Below are the code and all the weights of a small trained network. Each question names an input and a class and asks about switching units off, where a switched-off unit gives its printed mean instead of its output.

import numpy as np


def w(rows, s, z=0):
    codes = np.array(rows[::2]) - 128.0
    scale = np.full(codes.shape[1], s)
    scale[-1] = z or s
    return codes * scale


def f(y):
    return y / 2 * (1 + np.tanh(0.7978845608 * (y + 0.044715 * y**3)))


def log_softmax(a):
    a = a - a.max(-1, keepdims=True)
    return a - np.log(np.exp(a).sum(-1, keepdims=True))


def net(x, mask):
    res = np.array(x, float).reshape(1, 3) / 4 @ E
    y = f(res @ A[0][:, :-1].T + A[0][:, -1])
    res = res + np.where(mask, y, B[0][:, -1]) @ B[0][:, :-1]
    return log_softmax(res[-1] @ U[:, :-1].T + U[:, -1])


A, B = {}, {}
E = w([
[159,158,41,100,189,118,121],'x0',
[202,99,137,211,158,115,106],'x1',
[165,156,153,115,130,252,84],'x2',
],0.018)
A[0] = w([
[26,195,123,18,94,145,158,246],'neuron 0',
[139,100,130,169,137,90,158,131],'neuron 1',
[164,187,15,85,215,109,97,158],'neuron 2',
[149,137,165,131,126,158,162,136],'neuron 3',
[161,144,128,122,110,242,77,149],'neuron 4',
[175,152,66,87,154,105,99,140],'neuron 5',
[99,85,238,152,58,125,120,237],'neuron 6',
[115,148,99,101,117,134,121,111],'neuron 7',
[181,112,159,170,157,163,90,116],'neuron 8',
[145,197,134,140,109,223,68,151],'neuron 9',
[188,76,127,236,167,120,90,163],'neuron 10',
[121,152,106,115,109,107,120,118],'neuron 11',
[121,122,84,111,168,79,124,113],'neuron 12',
[87,155,124,112,100,92,110,112],'neuron 13',
[88,118,134,127,113,138,112,134],'neuron 14',
[171,70,105,199,163,124,130,134],'neuron 15',
[122,117,111,96,127,95,175,157],'neuron 16',
[35,125,77,80,92,76,198,190],'neuron 17',
[146,112,116,220,157,129,104,152],'neuron 18',
[182,139,165,173,157,161,74,102],'neuron 19',
[150,153,36,99,209,130,125,154],'neuron 20',
[134,96,131,148,138,97,155,145],'neuron 21',
[115,128,132,63,127,205,122,107],'neuron 22',
[78,91,65,166,85,6,152,250],'neuron 23',
[158,116,139,97,122,127,151,89],'neuron 24',
],0.015)
B[0] = w([
[38,83,87,81,230,191,47,243],'neuron 0',
[96,140,139,102,104,84,143,165],'neuron 1',
[189,200,105,122,186,163,186,223],'neuron 2',
[119,105,98,148,97,130,86,149],'neuron 3',
[145,131,95,161,97,188,45,216],'neuron 4',
[177,199,121,106,129,142,180,178],'neuron 5',
[31,9,184,142,54,105,77,223],'neuron 6',
[128,150,115,141,163,158,108,143],'neuron 7',
[151,140,160,189,109,146,98,176],'neuron 8',
[143,139,57,112,103,154,45,211],'neuron 9',
[199,150,184,146,11,103,197,214],'neuron 10',
[148,133,110,148,157,152,156,139],'neuron 11',
[131,128,138,117,152,167,185,165],'neuron 12',
[120,139,147,148,142,136,125,149],'neuron 13',
[114,120,141,89,132,117,103,143],'neuron 14',
[194,143,141,73,47,97,186,183],'neuron 15',
[118,118,141,144,166,146,173,165],'neuron 16',
[123,112,192,164,189,157,143,217],'neuron 17',
[166,152,157,122,77,106,177,182],'neuron 18',
[188,142,142,210,99,170,98,177],'neuron 19',
[172,213,55,116,188,146,157,202],'neuron 20',
[106,141,133,127,127,69,152,159],'neuron 21',
[111,144,90,75,113,97,69,176],'neuron 22',
[104,99,216,135,178,116,207,252],'neuron 23',
[140,141,109,114,111,160,132,123],'neuron 24',
],0.011,0.033)
U = w([
[66,48,161,111,168,122,115,190],'0',
[121,83,172,111,74,5,154,247],'1',
[93,59,65,57,102,135,22,64],'2',
[158,92,146,199,59,154,76,183],'3',
[135,149,122,107,232,169,159,221],'4',
[178,169,124,81,125,89,225,37],'5',
[131,191,10,49,162,167,72,84],'6',
[212,206,73,143,98,157,111,2],'7',
],0.011,0.0034)

Each question gives the input, the list of numbers given to net, and the class t.
The units are the neurons (one row each of A and B). Each row of codes is followed by its name. A weight is (code - 128) times the scale printed after its matrix; where a second scale follows, it is the last column's (A, B and U).
mask holds one flag per neuron, in row order. A switched-off neuron (its flag False) gives its mean, the last column of its row in B, instead of its output. The means were averaged over made-up inputs and are rounded, as every weight is.
A unit's drop is (log p(t) with every unit on - log p(t) with that unit switched off) / (log p(t) with every unit on - log p(t) with every unit switched off).
The circuit of an input: a set's keep is (log p(t) with only the set's units on - log p(t) with every unit switched off) / (log p(t) with every unit on - log p(t) with every unit switched off). Starting from the 12 units with the biggest drops (on a tie, the unit counted first), units are removed one at a time, each time the one whose removal leaves the highest keep (on an exact tie, the one counted first), for as long as the keep stays at least 0.8.
units of the circuit, in order: the units of the circuit, biggest drop first
top k neurons: the k neurons with the biggest drops, biggest first
drop when u is switched off: that unit's drop, to one decimal
input [2,-3,1], class 6: units of the circuit, in order => (neuron 23)
input [0,-2,-6], class 0: top 2 neurons => (neuron 2; neuron 20)
input [0,6,8], class 3: top 2 neurons => (neuron 2; neuron 20)
input [-8,0,-3], class 0: top 2 neurons => (neuron 10; neuron 15)
input [-4,0,-8], class 0: top 2 neurons => (neuron 10; neuron 17)
input [8,1,0], class 5: top 2 neurons => (neuron 0; neuron 4)
input [0,-1,5], class 2: top 2 neurons => (neuron 2; neuron 20)
input [7,7,1], class 7: top 2 neurons => (neuron 23; neuron 19)
input [8,1,3], class 7: drop when neuron 7 is switched off => 0.0
input [6,7,1], class 7: drop when neuron 19 is switched off => 0.2
input [0,-1,-4], class 0: drop when neuron 20 is switched off => 0.1
input [-1,2,0], class 1: drop when neuron 4 is switched off => 0.1
